Below are the code and all the weights of a small trained network. Each question names an input and a class and asks about switching units off, where a switched-off unit gives its printed mean instead of its output.

import numpy as np


def w(rows, s, z=0):
    codes = np.array(rows[::2]) - 128.0
    scale = np.full(codes.shape[1], s)
    scale[-1] = z or s
    return codes * scale


def f(y):
    return y / 2 * (1 + np.tanh(0.7978845608 * (y + 0.044715 * y**3)))


def log_softmax(a):
    a = a - a.max(-1, keepdims=True)
    return a - np.log(np.exp(a).sum(-1, keepdims=True))


def net(x, mask):
    res = np.array(x, float).reshape(1, 7) / 4 @ E
    y = f(res @ A[0][:, :-1].T + A[0][:, -1])
    res = res + np.where(mask, y, B[0][:, -1]) @ B[0][:, :-1]
    return log_softmax(res[-1] @ U[:, :-1].T + U[:, -1])


A, B = {}, {}
E = w([
[144,123,133,137,129,131,123],'x0',
[114,112,247,119,109,92,159],'x1',
[73,93,136,225,127,176,150],'x2',
[153,125,133,153,133,124,124],'x3',
[162,204,128,131,52,167,192],'x4',
[125,130,126,130,122,126,123],'x5',
[129,130,129,133,128,126,126],'x6',
],0.016)
A[0] = w([
[100,141,154,171,92,214,141,94],'n0',
[104,91,226,126,149,17,135,190],'n1',
[195,145,21,141,103,176,188,128],'n2',
[132,127,231,158,107,49,192,164],'n3',
[150,185,192,114,85,116,224,115],'n4',
[70,72,123,203,106,185,150,195],'n5',
[192,142,176,89,75,130,151,136],'n6',
[177,254,131,140,4,207,218,195],'n7',
[148,197,29,121,68,216,88,179],'n8',
[195,176,113,48,134,69,73,255],'n9',
[64,77,28,164,136,143,69,204],'n10',
[85,101,113,212,107,165,118,166],'n11',
[162,114,183,109,75,35,66,181],'n12',
[180,117,113,167,176,142,113,157],'n13',
[65,73,217,189,86,150,158,106],'n14',
[48,60,132,210,110,220,191,169],'n15',
[135,121,14,43,197,111,65,221],'n16',
],0.0092,0.007)
B[0] = w([
[79,146,205,161,152,122,163,163],'n0',
[65,49,156,21,137,104,96,200],'n1',
[129,175,103,191,141,98,181,199],'n2',
[66,142,182,90,93,129,107,198],'n3',
[157,179,162,84,78,165,123,187],'n4',
[78,147,148,168,213,203,95,203],'n5',
[169,162,132,75,53,132,126,171],'n6',
[112,254,140,134,79,105,189,254],'n7',
[145,175,110,186,168,80,174,221],'n8',
[215,77,69,150,68,36,135,216],'n9',
[194,148,102,150,208,179,73,222],'n10',
[97,178,114,132,182,197,124,187],'n11',
[114,96,119,74,117,80,82,175],'n12',
[144,122,90,133,152,146,117,159],'n13',
[44,123,177,150,127,132,127,192],'n14',
[78,140,161,168,167,162,130,217],'n15',
[194,100,80,161,151,112,92,239],'n16',
],0.01,0.019)
U = w([
[223,42,49,169,162,82,100,212],'0',
[125,9,122,30,123,58,118,127],'1',
[186,179,43,175,86,52,211,52],'2',
[173,193,142,42,31,107,137,146],'3',
[169,162,89,153,192,255,42,227],'4',
[43,24,165,127,190,149,121,121],'5',
[116,191,111,209,186,138,234,148],'6',
[84,180,209,142,87,192,168,2],'7',
],0.0081,0.0025)

Each question gives the input, the list of numbers given to net, and the class t.
The units are the neurons (one row each of A and B). Each row of codes is followed by its name. A weight is (code - 128) times the scale printed after its matrix; where a second scale follows, it is the last column's (A, B and U).
mask holds one flag per neuron, in row order. A switched-off neuron (its flag False) gives its mean, the last column of its row in B, instead of its output. The means were averaged over made-up inputs and are rounded, as every weight is.
A unit's drop is (log p(t) with every unit on - log p(t) with that unit switched off) / (log p(t) with every unit on - log p(t) with every unit switched off).
The circuit of an input: a set's keep is (log p(t) with only the set's units on - log p(t) with every unit switched off) / (log p(t) with every unit on - log p(t) with every unit switched off). Starting from the 12 units with the biggest drops (on a tie, the unit counted first), units are removed one at a time, each time the one whose removal leaves the highest keep (on an exact tie, the one counted first), for as long as the keep stays at least 0.8.
circuit, biggest first: the units of the circuit, biggest drop first
k most important neurons: the k neurons with the biggest drops, biggest first
drop when u is switched off: that unit's drop, to one decimal
input [4,7,0,-5,2,-8,4], class 3: circuit, biggest first : [n5, n6]
input [-7,0,4,8,-8,-7,8], class 4: circuit, biggest first : [n10]
input [5,1,-2,8,5,-3,-3], class 3: circuit, biggest first : [n4, n6]
input [-6,-1,0,-5,1,-5,3], class 2: circuit, biggest first : [n5, n15]
input [3,8,-4,1,1,4,8], class 3: 2 most important neurons : [n4, n6]
input [-5,1,-8,3,-6,-8,5], class 1: 3 most important neurons : [n1, n10, n12]
input [7,0,6,-2,-1,2,4], class 4: 2 most important neurons : [n1, n11]
input [2,-7,-7,-3,0,-8,-1], class 0: 2 most important neurons : [n16, n7]
input [6,8,0,-1,0,7,-8], class 1: 2 most important neurons : [n1, n7]
input [-6,2,0,-8,3,1,-5], class 3: 2 most important neurons : [n5, n15]
input [2,6,0,-4,5,-8,6], class 3: 2 most important neurons : [n6, n5]
input [-7,0,6,-3,0,-2,0], class 4: 2 most important neurons : [n7, n1]
input [-7,7,8,-3,1,6,-3], class 7: 2 most important neurons : [n4, n16]
input [1,1,5,-4,8,4,6], class 7: circuit, biggest first : [n4]
input [-7,-6,0,2,5,-8,8], class 2: 3 most important neurons : [n5, n15, n14]
input [2,1,8,-8,-1,-1,-2], class 5: 2 most important neurons : [n14, n7]
input [-1,2,-7,-3,-6,-3,7], class 1: drop when n1 is switched off : 0.3
input [-6,1,4,-2,-5,2,6], class 5: drop when n1 is switched off : 0.2
input [3,3,1,-5,5,-4,5], class 7: drop when n9 is switched off : 0.4
